[[-285,79,241,58],
[-84,193,256,121],
[341,414,326,425],
[-435,9,156,-41],
[292,429,354,471],
[-462,-331,-236,-281],
[-371,-369,-434,-419],
[231,430,311,386],
[-364,56,165,16],
[-583,-201,-75,-247],
[405,466,352,378],
[112,-310,-440,-186]]
->
[[292,429,354,471],
[405,466,352,378],
[341,414,326,425],
[231,430,311,386],
[-84,193,256,121],
[-285,79,241,58],
[-364,56,165,16],
[-435,9,156,-41],
[-583,-201,-75,-247],
[-462,-331,-236,-281],
[-371,-369,-434,-419],
[112,-310,-440,-186]]

[[137,240,256,339,-229,-121,45,109,311,-12,291,-216,-264,327,-44,-53],
[157,267,272,270,-268,-207,102,184,253,12,273,-208,-269,247,17,58],
[13,257,242,363,-268,-114,-3,120,308,-144,324,-273,-277,240,-44,-102],
[258,172,-42,235,-124,-285,266,262,176,181,222,68,-185,238,204,259],
[226,-149,-375,-198,213,-151,384,270,-163,439,-217,366,230,-148,429,355],
[-182,-209,-35,-160,243,268,-249,-292,-189,-238,-161,-24,178,-139,-198,-238]]
->
[[157,267,272,270,-268,-207,102,184,253,12,273,-208,-269,247,17,58],
[137,240,256,339,-229,-121,45,109,311,-12,291,-216,-264,327,-44,-53],
[13,257,242,363,-268,-114,-3,120,308,-144,324,-273,-277,240,-44,-102],
[-182,-209,-35,-160,243,268,-249,-292,-189,-238,-161,-24,178,-139,-198,-238],
[258,172,-42,235,-124,-285,266,262,176,181,222,68,-185,238,204,259],
[226,-149,-375,-198,213,-151,384,270,-163,439,-217,366,230,-148,429,355]]

[[-149,226,-318,22,-151,-436],
[-149,282,-233,1,-175,-395],
[426,-52,23,-41,-412,-26],
[570,-163,-34,-34,-365,-108],
[-149,338,-176,-27,-198,-395],
[426,60,51,-75,-365,-26]]
->
[[426,60,51,-75,-365,-26],
[426,-52,23,-41,-412,-26],
[570,-163,-34,-34,-365,-108],
[-149,338,-176,-27,-198,-395],
[-149,282,-233,1,-175,-395],
[-149,226,-318,22,-151,-436]]

[[99,-443,-49,185,-208,190],
[-480,-383,336,-309,269,-279],
[-193,-389,111,207,278,314],
[-32,-463,-144,-124,-357,125],
[89,82,-343,-365,121,-77]]
->
[[-480,-383,336,-309,269,-279],
[-193,-389,111,207,278,314],
[99,-443,-49,185,-208,190],
[-32,-463,-144,-124,-357,125],
[89,82,-343,-365,121,-77]]

[[-139,208,-214,-80,-297,-235,-114,-91,412,-331,132,-198,41,405],
[-288,255,-304,309,-89,308,146,137,372,282,-70,-95,6,-31],
[60,158,28,310,-321,220,418,-154,-355,89,390,-7,-215,-142],
[-377,-63,-168,-273,-280,83,-320,-107,136,236,-332,89,283,407],
[315,-6,258,116,81,109,-42,-336,-364,-305,-98,79,424,-218]]
->
[[315,-6,258,116,81,109,-42,-336,-364,-305,-98,79,424,-218],
[60,158,28,310,-321,220,418,-154,-355,89,390,-7,-215,-142],
[-377,-63,-168,-273,-280,83,-320,-107,136,236,-332,89,283,407],
[-139,208,-214,-80,-297,-235,-114,-91,412,-331,132,-198,41,405],
[-288,255,-304,309,-89,308,146,137,372,282,-70,-95,6,-31]]

[[375,-15,20,-176,-145,-391,-122,99],
[-297,-150,-258,146,-328,-115,187,580],
[-248,26,-271,-26,248,367,-129,-231],
[363,156,451,-543,-151,-58,273,312]]
->
[[363,156,451,-543,-151,-58,273,312],
[375,-15,20,-176,-145,-391,-122,99],
[-297,-150,-258,146,-328,-115,187,580],
[-248,26,-271,-26,248,367,-129,-231]]

[[-111,112,-459,443,-425,-279],
[215,448,488,-406,-147,-351]]
->
[[215,448,488,-406,-147,-351],
[-111,112,-459,443,-425,-279]]

[[313,-506,-458,127,-147,82,6,-257],
[-90,296,158,-49,53,-104,-25,56],
[-92,302,233,-60,66,-104,-26,104],
[83,-151,-337,29,11,67,75,-138],
[323,-506,-408,139,-122,95,-6,-257],
[-28,264,30,-17,74,21,65,-9]]
->
[[-92,302,233,-60,66,-104,-26,104],
[-90,296,158,-49,53,-104,-25,56],
[-28,264,30,-17,74,21,65,-9],
[83,-151,-337,29,11,67,75,-138],
[323,-506,-408,139,-122,95,-6,-257],
[313,-506,-458,127,-147,82,6,-257]]
